In the rows, 128 means zero.
Facts:
festuk -τ-> 263; bradodrem -τ-> 67; lozas -τ-> 67; grudron -τ-> 257; bidruza -τ-> 234
skibas -τ-> 67; sesodre -τ-> 234; vuple -τ-> 257; futen -τ-> 263; funo -τ-> 246
liplu -τ-> 67; brugrodri -τ-> 257; budroskun -τ-> 234; vumenik -τ-> 67; klaskun -τ-> 263
pluri -τ-> 257; dadu -τ-> 257; rutru -τ-> 263; trasta -τ-> 257; nekun -τ-> 246
ketru -τ-> 234; stidri -τ-> 257; vafo -τ-> 263; braplol -τ-> 67; gratir -τ-> 263
flenoklu -τ-> 246; plakadruk -τ-> 246; drifa -τ-> 257; dudrem -τ-> 67; tosudran -τ-> 257
fuvukek -τ-> 263; fusker -τ-> 234; plubim -τ-> 263; tuklivis -τ-> 67; vibri -τ-> 257
tribo -τ-> 67; kigo -τ-> 246; bodrom -τ-> 263; klatan -τ-> 257; bripo -τ-> 257
netik -τ-> 67; kurer -τ-> 67; stopir -τ-> 263; giva -τ-> 246; stastogol -τ-> 257
tidrom -τ-> 263; nisir -τ-> 246; zenuk -τ-> 67; fidila -τ-> 67; ploplugro -τ-> 234
triflor -τ-> 263; dova -τ-> 234; fivu -τ-> 234; kaludrik -τ-> 67; musu -τ-> 263
plegror -τ-> 246; nevapo -τ-> 263; skefo -τ-> 246; liklu -τ-> 263; lobreplik -τ-> 67
klofutrer -τ-> 257; bigra -τ-> 257; kiram -τ-> 257; broke -τ-> 246; dutrur -τ-> 257
plasen -τ-> 257; grugrak -τ-> 263; stetre -τ-> 263; grubras -τ-> 257; greflur -τ-> 257
tuzi -τ-> 257; trotri -τ-> 67; fledrum -τ-> 257; stetrul -τ-> 263; radro -τ-> 67
plubre -τ-> 257; gretrek -τ-> 234; drezu -τ-> 246; lopek -τ-> 246; kadra -τ-> 67
panem -τ-> 67; skunive -τ-> 246; devum -τ-> 246; gidos -τ-> 257; bretem -τ-> 263
naflum -τ-> 234; stofa -τ-> 67; dostu -τ-> 257; fogrupas -τ-> 234; kivu -τ-> 257
breril -τ-> 234; boskik -τ-> 234; tusor -τ-> 246; roke -τ-> 257; mugil -τ-> 234
sizi -τ-> 246; stebem -τ-> 67; klasebrel -τ-> 67; vestel -τ-> 257; vukin -τ-> 246
skupesek -τ-> 234; nusik -τ-> 246; kleto -τ-> 263; boklem -τ-> 257; skenun -τ-> 67
satuk -τ-> 246; supus -τ-> 257; gridro -τ-> 246; kive -τ-> 257; brugromim -τ-> 246
kuros -τ-> 246; brerodas -τ-> 257; bunun -τ-> 257; nebros -τ-> 257; deze -τ-> 257
plizo -τ-> 257; sezapal -τ-> 234; fladasin -τ-> 234; meges -τ-> 263; sibuful -τ-> 246
gratros -τ-> 67; dotodrak -τ-> 246; stoflun -τ-> 67; gruplak -τ-> 246; neklam -τ-> 263
guzus -τ-> 234; nofos -τ-> 234; veflel -τ-> 234; bavo -τ-> 246; kiplen -τ-> 234
stuzu -τ-> 257; taple -τ-> 246; kalik -τ-> 246; plaskem -τ-> 234; zogu -τ-> 67
lirustin -τ-> 234; sopluplur -τ-> 257; fofufar -τ-> 246; pepil -τ-> 263; greruklil -τ-> 263
stikluk -τ-> 67; tumu -τ-> 246; flasku -τ-> 234; gruplar -τ-> 246; flagro -τ-> 234
trifupas -τ-> 257; festuk -Ξ-> futen; bradodrem -Ξ-> liklu; lozas -Ξ-> gruplar; grudron -Ξ-> tusor
bidruza -Ξ-> sezapal; skibas -Ξ-> fladasin; sesodre -Ξ-> kuros; vuple -Ξ-> tumu; futen -Ξ-> klatan
liplu -Ξ-> ploplugro; brugrodri -Ξ-> stuzu; budroskun -Ξ-> nisir; vumenik -Ξ-> musu; klaskun -Ξ-> bradodrem
pluri -Ξ-> stastogol; dadu -Ξ-> brerodas; rutru -Ξ-> klasebrel; trasta -Ξ-> zogu; nekun -Ξ-> skupesek
ketru -Ξ-> bavo; stidri -Ξ-> stoflun; vafo -Ξ-> festuk; braplol -Ξ-> rutru; gratir -Ξ-> kaludrik
flenoklu -Ξ-> grubras; plakadruk -Ξ-> kalik; drifa -Ξ-> dostu; dudrem -Ξ-> boklem; tosudran -Ξ-> kiram
fuvukek -Ξ-> nofos; fusker -Ξ-> nebros; plubim -Ξ-> vestel; tuklivis -Ξ-> stikluk; vibri -Ξ-> mugil
tribo -Ξ-> gratir; kigo -Ξ-> plizo; bodrom -Ξ-> skunive; klatan -Ξ-> stetrul; bripo -Ξ-> gruplak
netik -Ξ-> giva; kurer -Ξ-> trifupas; stopir -Ξ-> klofutrer; giva -Ξ-> gretrek; stastogol -Ξ-> vafo
tidrom -Ξ-> fidila; nisir -Ξ-> bretem; zenuk -Ξ-> boskik; fidila -Ξ-> supus; ploplugro -Ξ-> lobreplik
triflor -Ξ-> brugromim; fivu -Ξ-> stofa; musu -Ξ-> trasta; plegror -Ξ-> dotodrak; nevapo -Ξ-> taple
skefo -Ξ-> brugrodri; lobreplik -Ξ-> broke; klofutrer -Ξ-> greruklil; bigra -Ξ-> plegror; kiram -Ξ-> plubim
broke -Ξ-> lopek; dutrur -Ξ-> netik; plasen -Ξ-> trotri; grugrak -Ξ-> satuk; stetre -Ξ-> bigra
grubras -Ξ-> skenun; greflur -Ξ-> plaskem; tuzi -Ξ-> vuple; trotri -Ξ-> liplu; stetrul -Ξ-> fofufar
radro -Ξ-> panem; gretrek -Ξ-> stetre; drezu -Ξ-> grudron; lopek -Ξ-> flenoklu; panem -Ξ-> roke
skunive -Ξ-> kleto; devum -Ξ-> sibuful; gidos -Ξ-> fivu; bretem -Ξ-> dadu; naflum -Ξ-> breril
stofa -Ξ-> dudrem; dostu -Ξ-> klaskun; fogrupas -Ξ-> dova; kivu -Ξ-> veflel; breril -Ξ-> drezu
boskik -Ξ-> plakadruk; tusor -Ξ-> radro; roke -Ξ-> drifa; mugil -Ξ-> bripo; sizi -Ξ-> devum
stebem -Ξ-> zenuk; klasebrel -Ξ-> stebem; vestel -Ξ-> flasku; vukin -Ξ-> fusker; skupesek -Ξ-> greflur
kleto -Ξ-> sopluplur; boklem -Ξ-> kigo; satuk -Ξ-> kurer; supus -Ξ-> kive; kive -Ξ-> bodrom
brugromim -Ξ-> grugrak; kuros -Ξ-> nevapo; brerodas -Ξ-> kivu; bunun -Ξ-> stidri; nebros -Ξ-> gratros
deze -Ξ-> gidos; plizo -Ξ-> tuklivis; sezapal -Ξ-> stopir; fladasin -Ξ-> plasen; sibuful -Ξ-> skefo
gratros -Ξ-> fuvukek; dotodrak -Ξ-> lirustin; stoflun -Ξ-> dutrur; gruplak -Ξ-> ketru; nofos -Ξ-> sizi
veflel -Ξ-> flagro; bavo -Ξ-> naflum; kiplen -Ξ-> bunun; stuzu -Ξ-> nekun; taple -Ξ-> meges
kalik -Ξ-> vukin; plaskem -Ξ-> fogrupas; zogu -Ξ-> pepil; lirustin -Ξ-> deze; sopluplur -Ξ-> triflor
fofufar -Ξ-> vibri; pepil -Ξ-> tuzi; greruklil -Ξ-> tidrom; stikluk -Ξ-> pluri; tumu -Ξ-> kiplen
flasku -Ξ-> budroskun; gruplar -Ξ-> tosudran; flagro -Ξ-> tribo; trifupas -Ξ-> lozas

Known rows:
kigo: [155 135 122 106 170 110 146 126 132 122 100  94  95 193 150 150 106 118
 139 134 130 112 146 117 146 182  98 121 150 119]
skenun: [125 162 122 112 118 112 168 121 119 104  95 143 224 121 112 111 111 123
 206 175 174 133 111 115 109 101 174 124 111 144]
liplu: [122 118 121 145 119 123 137 127 135 155  95 121 130 121 119 117 145 151
 116 120 123 109 107 114 114 114 107 124 109 119]
gidos: [165 115 123 110 124 190 118 132 122 150 120  92  90 135 152 181 107 120
 161 141 116 108 129 113 104 110 101 121 130 120]
netik: [120 117 119 159 148 206 180 125 122 123  96 151 172 119 140 132 109 157
 114 132 110 104 107 121 113 104  97 122 104 119]
festuk: [128 127 142 116 133 104 125 125 123 120  99 149  89 140 121 163 114 140
 116 120 120 192 102 136 245 141 145 119 155 157]
brugromim: [113 118 124 127 111 106 119 125 166 122 130  95 124 165 115 114 108 116
 113 117 118 103 159 175 115 155 146 137 160 118]
dadu: [117 128 124 120 130 126 115 152 150 111 205  95  96 115 118 117 134 148
 159 114 116 197 120 120 105 135  97 123 108 148]
bretem: [115 119 130 107 130 115 130 161 172 137 174 136 128 115 118 118 122 175
 138 116 116 194 135 117 137 113  97 123 134 194]
lozas: [113 115 121 149 114 118 172 127 167 138  97 111 113 123 115 118 147 139
 144 115 116 122 132 123 110 107 111 152 128 121]
bigra: [148 117 125 114 127 219 117 126 119 128 145  97  96 119 151 172 106 122
 128 144 115 107 130 116 106 106 100 121 109 118]
naflum: [138 130 159 116 107 105 114 124 120 126 100 201 129 113 159 118 201 121
 116 119 120 124 139 129 123 107 104 141 172 114]
plasen: [126 127 126 142 109 139 115 126 121 128 145  95  96 118 120 131 117 121
 115 121 129 137 107 122 106 139 122 120 109 120]
greruklil: [112 117 133 113  82 136 115 127 132 177  96 123 120 122 115 116 107 121
 111 120 117 106 106 136 171 109 175 123 154 135]
lopek: [119 146 123 111 145 107 119 128 145 117 120 107 152 120 126 115 109 122
 112 126 134 106 144 137 140 186 104 123 110 118]
rutru: [127 117 124 109 107 120 117 137 125 165 109 137 130 117 120 119 110 137
 112 121 124 130 107 115 174 126 134 123 118 164]
mugil: [136 154 160 131 142 103 118 121 123 110  99 187  93 119 153 120 190 121
 113 120 131 157 105 156 169 116 118 124 154 116]
tuklivis: [150 117 120 123 144 117 178 122 125 146  92 105  90 179 128 144 126 139
 161 121 127 133 103 114 137 119 108 120 119 120]
stastogol: [141 153 127 144 139 115 119 124 122 106 117  94  88 160 132 169 115 121
 143 123 141 187 102 132 126 160 134 119 117 119]
budroskun: [135 125 138 108 171 108 161 131 142 113 171 137 100 114 120 114 164 131
 130 112 116 173 133 129 109 107  97 124 128 124]

Rows:
No name comes twice in this set of rows, the named rows included.
[140 114 130 108 128 208 121 130 122 153 110 152 144 118 139 165 104 133
 113 137 111 105 137 114 137 106 109 121 134 138] => stetre
[112 173 125 153 157 105 122 124 131 105 108 145 105 148 144 138 142 124
 115 131 128 159 111 170 214 210 114 122 140 116] => fofufar
[158 117 136 109 169 193 149 123 118 123 110 161 125 115 163 120 109 123
 112 120 113 106 122 129 111 104 100 123 113 116] => gretrek
[136 142 161 124 121 105 116 124 119 114 101 200 114 113 156 117 199 123
 115 118 122 138 118 141 140 109 110 133 169 116] => ketru
[116 114 134 107 122 120 133 152 171 138 173 130 121 116 114 119 117 159
 135 114 114 185 143 119 130 107  99 124 155 186] => plubim
[136 125 159 112 104 105 114 124 120 131 100 204 136 113 161 118 203 122
 117 120 117 113 151 121 114 109 100 148 174 113] => breril
[115 143 123 112 167 106 156 153 190 108 189 107 145 118 119 115 125 140
 137 116 117 163 183 139 111 181  94 123 121 131] => nisir
[120 156 123 111 150 106 127 124 123 107 128 121 174 130 117 113 107 119
 123 143 142 112 160 136 127 148 128 124 129 119] => taple
[113 114 120 153  99 120 162 126 163 144  97 109 108 136 113 117 140 125
 131 115 114 108 125 129 108 108 130 154 134 121] => kurer
[117 115 131 112 117 144 118 126 123 136 123 153 140 116 118 129 108 138
 112 121 114 136 108 124 177 110 140 123 126 159] => musu
[120 117 120 132 132 118 162 127 138 130  98 127 137 119 117 117 148 158
 151 120 118 133 113 115 111 109  98 125 105 132] => tribo
[121 144 122 123 118 119 163 124 119 109  95 141 195 121 112 115 122 126
 184 154 155 127 114 116 111 103 159 125 110 132] => kadra
[116 120 127 154  87 141 113 127 122 139 131  95  96 120 118 121 108 118
 115 121 126 107 106 138 107 127 158 123 112 119] => klofutrer
[114 118 135 132 132 168 120 124 123 120 132 167 170 116 119 132 108 151
 109 120 114 132 105 149 190 107 136 121 109 164] => pepil
[119 128 146 136 124 106 120 125 124 116 102 167  97 124 122 160 134 142
 116 124 117 194 102 146 248 141 144 121 157 151] => stetrul

Now the same things, written a new way:
Known rows:
plasen: [103 115 135 136 148 173 117  64  95  89  89 108 129 112 119 104  98 219
 123 138 103 108 103  88 121 144  63 108 160 156 133]
stoflun: [116 111 155 106 108 130  98  99  92 105  70 137 139 134 133  93 146 175
  97 119 104 137 104 115 161 107  85 118 129 129 137]
mugil: [110 150 191 164 119 118 136  73  94 100 100  96  88 106 128  92 150 178
 112 120 134 110 102 105 143 110  93  97 157 176 125]
kiplen: [104 125 186 115 114 108  99  99 105  80  70 122 108 114 118  83 146 183
 113 109  97 136 121 104 151 121  96  93 130 169 150]
sibuful: [121  95 120 136 107 124 104  58 139  90 113 129 131  82 139  80 152 182
  99 104 125  90  94  88 163 113  41 117 138 189 118]
brerodas: [105  98 152 128 141 176 105  75 113  89  99 125 108  85 129 146 136 209
 115 107 129 124  82  95 149 146 106 122 166 158 126]
nekun: [113  84 124 145 103 117 107  56 134  88 102 129 129  87 144  82 150 184
  96 109 124  91  85  81 166 117  37 124 141 192 122]
gridro: [121 124 138 130 119 132 115  64 125 116  95 143 119  93 126  98 141 185
  99 119 135 102 112  80 150 123  65 121 142 167 135]
stopir: [147 120 159 110 139 120 119  39  98 121 103 107 121 114 133  81 165 194
  95 113 105 101  89  89 128 154  72 104 145 147 148]
gratir: [112 117 151 105 149 140 126  51 102 103 106 130 109  87 154 102 160 187
  90 121 112 120  78  99 142 155 104 113 148 159 130]
nofos: [125 115 168 132 132 129  84  70 124  76 125 110 106  85 125  67 150 175
 115 108 108 106  90 115 145 103  66  89 151 188 112]
klasebrel: [140 142 137 108 142 163  91  84  99 122 122 126 135 105 122  86 152 176
 111 122 125 116 104 126 146  94  83 102 151 126 111]
vestel: [114  96 157 129 142 171  99  72 113  96  96 121 109  85 125 149 143 211
 116 102 130 121  79  90 147 150 103 121 170 153 131]
lopek: [ 96 132 118 133 145 146 124  59 107 113  78 144 132  90 124  74 107 194
 109 151 123 101 118  67 134 135  46 114 154 170 138]
ketru: [116 144 199 150 120 129 135  69  96  94 103  99  86 110 128  95 148 172
 114 132 140 106 102 109 149 111  84 105 156 180 137]
vafo: [116 148 152 153 127 115 149  43  92 123 111 112 105 110 153  98 153 196
  81 101 106 110  82  96 123 141 101 103 138 146 103]
vumenik: [112 117 145 120 118 134 106  96  83 112  77 118 141 120 134  87 157 182
 108 119 115 129 101 110 159 109  85 113 145 134 132]
tumu: [105 123 138 112  97 108 117  93 119 104  69 142 132 106 122  96 149 191
 104 106 118 123 140  83 163 126  84 114 117 162 151]
giva: [122 117 149 110 102 122 102  74 132 106  77 169 119 113 123 104 128 181
  87 114 115 118 121  85 152 124  68 125 116 157 144]
greflur: [115  69 143 148 110 146 104  61 119  67 106  95 129 110 138 111 135 208
 112  99 104  98  72 101 151 133  54 117 148 177 120]

Rows:
No name comes twice in this set of rows, the named rows included.
[110 111 148 123 110 142 114  91 104  84  85 101 130 120 119 121 136 218
 121 100 104 122 119 100 148 137  93 104 133 152 141] => trasta
[128 128 202 144 131 129  86  57 121  99  96 156  80 115 125  93 113 170
  86 115 101 119  78 101 118 113  68 106 141 157 114] => fivu
[138 116 134 117 131 170  93  71 126  84 141 103 127  97 116 111 136 210
 121  97 111 100 106 119 138 117  77  95 141 156 110] => nebros
[113 123 150 101 126 117 132  66  95 100  94 114 126 112 145  89 164 195
  96 112  96 123 107 101 144 150 101 101 125 156 143] => musu
[130 117 163 155 120 154 105  54 118 103 105 134 102 128 125 134 103 209
  92  98 102 109  80  97 116 128  74 115 140 137 103] => boklem
[113 135 151 175 110 142 140  67  97 105 105  89 111 120 129 132 131 216
 111  93 121 107  98  97 131 126  95 105 149 148 107] => klatan
[131 132 157 126 106 144 146  57 118 110 106 130 106 110 131 110 144 170
 101 146 164  90 116  94 163 117  60 136 139 180 153] => drezu
[108 118 145 117 112 127 108 104  82 108  72 116 145 123 133  87 159 182
 108 117 111 134 109 112 164 108  90 110 138 133 137] => zogu
[133 120 162 142 126 148  92  63 100 125  92 157 115 131 140 100 122 171
  78 119 109 120  66 110 133 102  66 125 144 119 102] => stofa
[123 100 119 133 110 127 103  60 139  92 118 130 130  81 137  81 153 182
 101 104 126  91  97  90 162 110  45 115 140 187 117] => devum
[109 110 153 103 156 147 122  53 105 104 104 137 105  74 154 115 166 188
  90 119 118 126  71  96 148 163 117 118 158 160 129] => bretem
[130 122 204 132 128 130  81  61 122  92  92 159  83 117 122  93 114 168
  88 119  98 121  83 104 123 116  69 108 137 159 123] => lirustin
[123 139 151 140 103 134 150  60 114 114 104 124 109 107 132 109 148 177
 102 133 161  92 119  91 161 116  67 128 140 176 143] => bavo
[140 116 147 128 130 126 100  58 125 135  83 139 118  86 116 105 162 191
 106 104 146 101 101  62 149 140  64 121 163 157 150] => satuk

